Below is a small trained network, with its code and all its weights. Each question gives an input and a class and asks what happens when units are switched off, that is, made to give their printed mean instead of their output.

import numpy as np


def w(rows, s, z=0):
    codes = np.array(rows[::2]) - 128.0
    scale = np.full(codes.shape[1], s)
    scale[-1] = z or s
    return codes * scale


def f(y):
    return np.maximum(y, 0)


def log_softmax(a):
    a = a - a.max(-1, keepdims=True)
    return a - np.log(np.exp(a).sum(-1, keepdims=True))


def net(x, mask):
    res = np.array(x, float).reshape(1, 5) / 4 @ E
    y = f(res @ A[0][:, :-1].T + A[0][:, -1])
    res = res + np.where(mask, y, B[0][:, -1]) @ B[0][:, :-1]
    return log_softmax(res[-1] @ U[:, :-1].T + U[:, -1])


A, B = {}, {}
E = w([
[127,143,138,128,136,144,138,94,134,134,112,151],'x0',
[86,176,222,114,79,75,104,132,162,71,55,111],'x1',
[117,168,110,28,100,133,145,69,145,135,149,5],'x2',
[127,118,141,114,139,132,137,124,119,121,122,139],'x3',
[199,95,177,156,80,115,93,65,70,116,118,96],'x4',
],0.018)
A[0] = w([
[91,138,86,63,144,184,127,143,147,173,174,109,168],'n0',
[135,83,143,207,108,121,110,149,143,91,97,179,182],'n1',
[81,176,165,45,91,113,147,112,192,92,92,42,100],'n2',
[105,147,74,109,167,126,191,184,126,199,129,140,215],'n3',
[182,114,185,197,146,122,77,142,110,134,141,162,157],'n4',
[250,89,145,150,53,95,54,42,19,121,102,111,137],'n5',
[94,136,166,171,114,84,86,167,124,73,78,179,137],'n6',
[67,116,127,175,126,135,126,177,140,82,135,176,207],'n7',
[186,115,122,139,179,144,117,94,92,147,154,126,157],'n8',
[75,126,92,121,145,146,113,152,114,147,107,186,254],'n9',
[139,91,93,74,157,203,155,110,68,190,197,78,172],'n10',
[125,114,97,79,117,153,144,91,141,166,130,56,124],'n11',
[71,182,111,77,167,147,169,193,162,140,120,156,226],'n12',
[73,110,136,123,112,126,118,163,177,109,76,158,136],'n13',
[174,77,105,200,142,167,166,160,100,195,159,181,231],'n14',
[97,182,191,114,112,26,105,146,163,75,45,126,133],'n15',
],0.012,0.0088)
B[0] = w([
[78,78,165,63,153,102,137,89,188,130,142,170,206],'n0',
[132,99,107,210,134,199,91,124,121,163,106,110,216],'n1',
[74,155,95,87,154,68,96,149,101,55,131,133,241],'n2',
[142,113,146,153,110,113,116,185,160,156,148,207,211],'n3',
[100,88,109,176,177,176,107,119,86,105,135,136,207],'n4',
[86,107,127,133,130,153,181,62,7,118,29,75,253],'n5',
[158,192,171,179,97,201,56,38,140,155,149,173,214],'n6',
[205,133,131,190,122,125,74,163,160,164,169,153,205],'n7',
[151,86,95,122,171,106,163,113,128,141,99,81,185],'n8',
[177,132,133,164,156,131,186,200,195,160,150,167,201],'n9',
[45,72,136,94,110,123,157,73,167,208,100,142,234],'n10',
[68,128,185,64,128,64,128,76,126,176,144,109,201],'n11',
[138,151,98,89,162,109,66,140,237,122,205,113,225],'n12',
[138,163,98,184,129,112,110,87,166,153,157,89,183],'n13',
[191,89,71,143,193,128,173,195,94,93,107,162,247],'n14',
[155,179,147,154,141,118,21,114,126,61,123,105,241],'n15',
],0.011,0.027)
U = w([
[200,109,112,159,140,128,199,254,177,125,143,198,253],'0',
[85,108,191,68,83,110,155,125,193,179,189,200,146],'1',
[185,197,162,190,84,164,85,146,208,127,188,124,91],'2',
[109,157,77,67,162,59,81,190,178,23,152,85,115],'3',
[161,54,63,160,177,185,190,172,65,106,93,107,229],'4',
[98,95,139,89,69,85,242,81,124,186,78,39,41],'5',
[127,130,199,187,82,229,72,89,89,101,78,122,114],'6',
[119,192,195,72,72,41,146,130,8,10,73,107,33],'7',
],0.0095,0.0026)

Each question gives the input, the list of numbers given to net, and the class t.
The units are the neurons (one row each of A and B). Each row of codes is followed by its name. A weight is (code - 128) times the scale printed after its matrix; where a second scale follows, it is the last column's (A, B and U).
mask holds one flag per neuron, in row order. A switched-off neuron (its flag False) gives its mean, the last column of its row in B, instead of its output. The means were averaged over made-up inputs and are rounded, as every weight is.
A unit's drop is (log p(t) with every unit on - log p(t) with that unit switched off) / (log p(t) with every unit on - log p(t) with every unit switched off).
most important unit: the unit with the biggest drop
k most important neurons: the k neurons with the biggest drops, biggest first
drop when u is switched off: that unit's drop, to one decimal
input [-4,0,7,8,6], class 5: 2 most important neurons -> [n10; n15]
input [5,5,2,2,1], class 7: most important unit -> n12
input [8,1,-7,-4,-4], class 2: 2 most important neurons -> [n6; n13]
input [-8,-3,7,-1,0], class 1: 2 most important neurons -> [n5; n0]
input [-3,0,0,-8,-4], class 0: 3 most important neurons -> [n6; n15; n10]
input [-8,0,2,-4,-1], class 1: 2 most important neurons -> [n15; n5]
input [-1,8,1,-4,8], class 7: 2 most important neurons -> [n2; n5]
input [-3,-3,0,2,-7], class 0: 2 most important neurons -> [n9; n11]
input [-4,-8,-4,1,0], class 0: 2 most important neurons -> [n5; n3]
input [-3,0,-8,-2,4], class 4: 2 most important neurons -> [n14; n15]
input [-5,4,-3,2,-1], class 2: drop when n5 is switched off -> 0.3
input [6,-5,5,-1,-1], class 1: drop when n5 is switched off -> 0.3
input [-7,-2,-5,0,-1], class 0: drop when n5 is switched off -> 0.2
input [-6,-1,-6,7,5], class 4: most important unit -> n14
input [-6,1,7,-6,8], class 7: drop when n2 is switched off -> 0.9
